Here is a tiny trained network, its code and every weight. The questions are about switching its units off for an input and a class, where a switched-off unit gives its printed mean instead of its output.

import numpy as np


def w(rows, s, z=0):
    codes = np.array(rows[::2]) - 128.0
    scale = np.full(codes.shape[1], s)
    scale[-1] = z or s
    return codes * scale


def f(y):
    return np.maximum(y, 0)


def log_softmax(a):
    a = a - a.max(-1, keepdims=True)
    return a - np.log(np.exp(a).sum(-1, keepdims=True))


def net(x, mask):
    res = np.array(x, float).reshape(1, 8) / 4 @ E
    y = f(res @ A[0][:, :-1].T + A[0][:, -1])
    res = res + np.where(mask, y, B[0][:, -1]) @ B[0][:, :-1]
    return log_softmax(res[-1] @ U[:, :-1].T + U[:, -1])


A, B = {}, {}
E = w([
[230,115,90,94,93,74],'x0',
[50,101,198,110,128,157],'x1',
[120,194,82,163,195,170],'x2',
[152,124,207,184,140,80],'x3',
[25,153,124,227,143,118],'x4',
[81,205,135,172,60,3],'x5',
[171,48,153,191,227,123],'x6',
[77,208,223,104,181,49],'x7',
],0.0082)
A[0] = w([
[124,129,168,141,90,206,176],'neuron 1',
[189,81,80,71,83,112,155],'neuron 2',
[140,173,62,161,141,108,254],'neuron 3',
[122,191,154,108,124,90,214],'neuron 4',
[118,86,237,145,118,47,152],'neuron 5',
[248,117,87,80,56,158,171],'neuron 6',
[111,113,167,131,129,213,197],'neuron 7',
[134,139,164,119,122,75,176],'neuron 8',
[62,61,143,128,81,129,97],'neuron 9',
[94,213,96,123,113,70,123],'neuron 10',
[144,180,47,207,170,42,132],'neuron 11',
[112,135,117,142,227,210,196],'neuron 12',
[158,143,191,120,156,135,87],'neuron 13',
[156,134,90,186,147,138,177],'neuron 14',
[84,243,128,106,113,63,63],'neuron 15',
[122,111,157,117,190,173,90],'neuron 16',
[133,137,190,138,189,89,136],'neuron 17',
[83,136,147,128,51,119,202],'neuron 18',
[31,201,98,152,154,139,147],'neuron 19',
[142,140,95,166,158,165,104],'neuron 20',
[112,223,122,118,100,59,26],'neuron 21',
],0.012,0.0027)
B[0] = w([
[89,143,112,132,119,146,169],'neuron 1',
[254,70,67,144,105,128,217],'neuron 2',
[137,81,216,120,108,142,181],'neuron 3',
[137,170,48,134,100,70,183],'neuron 4',
[84,140,87,200,190,51,208],'neuron 5',
[231,33,116,141,145,127,252],'neuron 6',
[83,138,91,88,117,135,190],'neuron 7',
[125,128,42,157,115,87,172],'neuron 8',
[69,145,132,184,120,143,165],'neuron 9',
[166,154,143,141,69,129,195],'neuron 10',
[107,96,242,224,116,148,204],'neuron 11',
[106,134,113,42,173,199,222],'neuron 12',
[128,154,97,142,176,118,160],'neuron 13',
[111,91,192,159,175,187,173],'neuron 14',
[170,181,117,100,62,78,210],'neuron 15',
[89,176,53,53,156,140,183],'neuron 16',
[144,83,27,146,203,54,185],'neuron 17',
[81,149,142,137,82,154,179],'neuron 18',
[175,116,152,109,110,169,204],'neuron 19',
[93,110,176,80,131,190,168],'neuron 20',
[152,158,131,158,75,98,196],'neuron 21',
],0.0086,0.015)
U = w([
[249,29,79,119,149,125,124],'0',
[128,117,87,162,225,9,148],'1',
[57,132,98,149,101,137,203],'2',
[119,152,76,56,193,179,188],'3',
[146,196,113,146,38,67,137],'4',
[113,92,183,177,144,160,2],'5',
],0.011,0.0027)

Each question gives the input, the list of numbers given to net, and the class t.
The units are the neurons (one row each of A and B). Each row of codes is followed by its name. A weight is (code - 128) times the scale printed after its matrix; where a second scale follows, it is the last column's (A, B and U).
mask holds one flag per neuron, in row order. A switched-off neuron (its flag False) gives its mean, the last column of its row in B, instead of its output. The means were averaged over made-up inputs and are rounded, as every weight is.
A unit's drop is (log p(t) with every unit on - log p(t) with that unit switched off) / (log p(t) with every unit on - log p(t) with every unit switched off).
The circuit of an input: a set's keep is (log p(t) with only the set's units on - log p(t) with every unit switched off) / (log p(t) with every unit on - log p(t) with every unit switched off). Starting from the 12 units with the biggest drops (on a tie, the unit counted first), units are removed one at a time, each time the one whose removal leaves the highest keep (on an exact tie, the one counted first), for as long as the keep stays at least 0.8.
units of the circuit, in order: the units of the circuit, biggest drop first
unit that matters most: the unit with the biggest drop
k most important neurons: the k neurons with the biggest drops, biggest first
drop of u: that unit's drop, to one decimal
input [-4,0,7,-1,0,0,6,6], class 3: unit that matters most -> neuron 12
input [7,6,3,3,0,-4,3,1], class 3: units of the circuit, in order -> neuron 6; neuron 2; neuron 16
input [-2,1,1,-8,-5,-5,5,-1], class 3: units of the circuit, in order -> neuron 12; neuron 16
input [4,8,-6,-5,3,1,6,-2], class 2: 3 most important neurons -> neuron 6; neuron 17; neuron 9
input [-6,8,8,-8,8,8,1,-8], class 5: units of the circuit, in order -> neuron 19; neuron 11
input [-8,5,1,-2,8,4,3,5], class 4: 3 most important neurons -> neuron 15; neuron 19; neuron 10
input [-4,-5,8,-1,3,-2,1,1], class 3: 3 most important neurons -> neuron 12; neuron 16; neuron 6
input [-6,-8,3,4,-5,0,3,0], class 5: 2 most important neurons -> neuron 2; neuron 6
input [2,4,-7,6,4,3,-2,1], class 1: 2 most important neurons -> neuron 5; neuron 17
input [6,-2,5,-7,5,-8,-3,1], class 3: 2 most important neurons -> neuron 12; neuron 20
input [-7,6,8,0,8,8,5,-2], class 5: 2 most important neurons -> neuron 11; neuron 19
input [-4,1,-5,4,-6,-7,-4,5], class 1: drop of neuron 19 -> 0.1
input [-8,2,1,-3,6,3,-2,-1], class 4: drop of neuron 14 -> 0.2
input [-7,-5,3,6,1,6,7,-3], class 5: units of the circuit, in order -> neuron 11
input [-5,-8,5,6,6,-5,-5,-1], class 5: drop of neuron 11 -> 0.2
input [-7,4,-5,-7,0,-1,-3,-6], class 2: drop of neuron 9 -> 0.3
